Below are the code and all the weights of a small trained network. Each question names an input and a target symbol and asks about switching units off, where a switched-off unit gives its printed mean instead of its output.

import numpy as np


def w(rows, s, z=0):
    codes = np.array(rows[::2]) - 128.0
    scale = np.full(codes.shape[1], s)
    scale[-1] = z or s
    return codes * scale


def f(y):
    return np.maximum(y, 0)


def softmax(a):
    e = np.exp(a - a.max(-1, keepdims=True))
    return e / e.sum(-1, keepdims=True)


def log_softmax(a):
    a = a - a.max(-1, keepdims=True)
    return a - np.log(np.exp(a).sum(-1, keepdims=True))


def net(x, mask):
    ids = ['ΛΠΩαβγδεζημξστ'.index(c) for c in x.split()]
    T = len(ids)
    res = E[ids] + P[:T]
    q, k, v = (res @ M[0].T for M in (Q, K, V))
    z = softmax(np.where(np.tri(T) > 0, q @ k.T / 4**0.5, -1e9)) @ v
    res = res + np.where(mask[0], z, O[0][:, -1]) @ O[0][:, :-1]
    y = f(res @ A[0][:, :-1].T + A[0][:, -1])
    res = res + np.where(mask[1:9], y, B[0][:, -1]) @ B[0][:, :-1]
    return log_softmax(res[-1] @ U[:, :-1].T + U[:, -1])


Q, K, V, O, A, B = {}, {}, {}, {}, {}, {}
E = w([
[107,248,18,176,85,151,123],'Λ',
[130,111,100,74,196,122,137],'Π',
[125,225,23,175,32,180,177],'Ω',
[44,154,83,142,120,192,32],'α',
[110,100,134,176,190,49,94],'β',
[119,67,125,167,144,104,163],'γ',
[140,160,132,26,135,132,87],'δ',
[180,126,135,139,118,64,195],'ε',
[138,148,147,115,145,61,92],'ζ',
[120,140,163,69,81,145,74],'η',
[140,112,171,160,74,88,136],'μ',
[151,98,132,101,99,144,186],'ξ',
[192,66,225,16,129,77,153],'σ',
[139,117,133,41,88,188,149],'τ',
],0.011)
P = w([
[62,148,110,136,113,88,147],'0',
[128,106,64,137,104,117,102],'1',
[70,126,69,122,86,73,129],'2',
[187,162,132,198,163,184,111],'3',
[159,90,54,145,98,116,81],'4',
[110,194,156,179,150,141,157],'5',
[219,138,111,197,157,191,83],'6',
[2,165,110,126,100,60,161],'7',
[151,202,175,204,185,195,139],'8',
[140,84,35,131,70,86,83],'9',
[63,206,163,167,159,137,158],'10',
[212,102,71,189,106,137,67],'11',
],0.0077)
Q[0] = w([
[124,49,203,66,141,82,136],'H0',
[82,206,189,155,162,144,162],'H0',
[254,133,154,185,168,205,88],'H0',
[73,173,162,133,148,156,184],'H0',
],0.034)
K[0] = w([
[106,58,253,30,164,68,171],'H0',
[215,153,196,181,193,225,133],'H0',
[253,9,39,106,90,105,38],'H0',
[180,181,188,173,184,166,119],'H0',
],0.025)
V[0] = w([
[115,154,83,19,189,188,88],'H0',
[132,165,212,79,5,174,62],'H0',
[201,148,150,73,165,61,196],'H0',
[124,49,122,128,120,217,238],'H0',
],0.02)
O[0] = w([
[103,198,117,91,89,30,85,59],'H0',
[115,113,54,107,254,93,165,125],'H0',
[223,166,135,166,131,132,75,90],'H0',
[158,42,72,92,57,140,110,3],'H0',
],0.018,0.0051)
A[0] = w([
[62,127,6,158,103,165,41,53],'N0',
[203,94,180,76,177,73,128,74],'N1',
[112,170,31,149,102,75,164,3],'N2',
[98,161,40,242,97,149,134,176],'N3',
[201,41,211,70,106,85,120,115],'N4',
[165,35,231,43,193,46,108,144],'N5',
[81,75,91,83,117,115,141,150],'N6',
[96,46,250,70,145,119,130,176],'N7',
],0.012,0.0028)
B[0] = w([
[98,172,63,152,155,121,174,179],'N0',
[86,95,72,136,113,134,107,200],'N1',
[113,122,139,98,118,248,137,225],'N2',
[165,147,115,55,129,156,106,199],'N3',
[84,121,140,56,192,88,117,220],'N4',
[149,136,203,101,85,136,192,192],'N5',
[212,119,185,152,103,65,104,246],'N6',
[80,107,87,195,102,138,98,222],'N7',
],0.015,0.013)
U = w([
[181,47,138,194,100,61,141,190],'Λ',
[110,62,176,77,190,123,187,18],'Π',
[172,159,167,181,213,81,136,214],'Ω',
[125,29,87,189,199,171,144,110],'α',
[74,27,108,100,114,157,41,70],'β',
[213,56,200,94,146,188,55,4],'γ',
[20,126,20,184,122,50,156,231],'δ',
[197,110,62,108,28,155,171,192],'ε',
[111,48,91,66,207,12,138,241],'ζ',
[150,112,115,188,63,183,66,116],'η',
[153,122,2,152,114,141,37,199],'μ',
[79,156,56,76,128,190,87,59],'ξ',
[117,62,202,118,98,111,158,72],'σ',
[139,136,124,96,62,83,53,146],'τ',
],0.0034,0.0041)

Each question gives the input, a string of symbols that net reads in full, and the target symbol t.
The units are the heads (4 rows each of Q, K, V and O) and the neurons (one row each of A and B). Each row of codes is followed by its name. A weight is (code - 128) times the scale printed after its matrix; where a second scale follows, it is the last column's (O, A, B and U).
mask holds one flag per unit, heads first, then neurons. A switched-off unit (its flag False) gives its mean, the last column of its rows in O or B, instead of its output. The means were averaged over made-up inputs and are rounded, as every weight is.
A unit's drop is (log p(t) with every unit on - log p(t) with that unit switched off) / (log p(t) with every unit on - log p(t) with every unit switched off).
The circuit of an input: a set's keep is (log p(t) with only the set's units on - log p(t) with every unit switched off) / (log p(t) with every unit on - log p(t) with every unit switched off). Starting from all 9 units, units are removed one at a time, each time the one whose removal leaves the highest keep (on an exact tie, the one counted first), for as long as the keep stays at least 0.8.
circuit, biggest first: the units of the circuit, biggest drop first
unit that matters most: the unit with the biggest drop
top k neurons: the k neurons with the biggest drops, biggest first
drop of u: that unit's drop, to one decimal
input ζ ξ δ τ ξ ξ ξ σ γ Π ξ τ, target τ: unit that matters most : H0
input μ β δ Ω ε δ Π ξ σ ε, target ζ: top 3 neurons : [N4, N2, N7]
input γ ζ γ ζ Π ζ Λ β β, target δ: circuit, biggest first : [H0, N7]
input ε γ μ η Λ Π, target Π: circuit, biggest first : [H0, N2, N5]
input Ω ξ ε β α Ω μ, target σ: circuit, biggest first : [H0, N6, N2, N5]
input Π ζ μ ζ Ω β ξ, target Λ: circuit, biggest first : [H0, N6, N2, N4]
input γ ζ ε, target β: top 2 neurons : [N4, N7]
input ε β τ σ, target ζ: circuit, biggest first : [H0, N4, N2]
input η ζ ξ ζ Π γ α, target δ: top 2 neurons : [N0, N7]
input Π α Ω, target ε: top 2 neurons : [N6, N4]
input γ ζ τ, target β: top 2 neurons : [N4, N7]
input σ α σ β, target σ: top 2 neurons : [N6, N2]
input μ τ γ γ Λ σ Ω μ, target μ: circuit, biggest first : [H0, N1]
input β γ μ τ δ Π Π, target ξ: circuit, biggest first : [H0, N2]
input η ξ β μ ε, target η: circuit, biggest first : [H0, N7]
input ζ σ β α τ Λ, target ξ: top 3 neurons : [N6, N3, N5]
input ζ Π ζ σ α μ μ ζ γ ζ σ, target ζ: top 4 neurons : [N1, N4, N2, N7]
input β σ μ μ γ ε, target α: top neuron : [N6]
input Ω ξ β Π β ζ β δ Λ, target ξ: drop of H0 : 0.3
input σ ζ Π ξ σ σ μ ζ, target μ: drop of H0 : 1.0
input ζ η β, target Ω: drop of N0 : 0.0
input ε γ ζ α τ η σ δ Ω, target ε: top neuron : [N4]
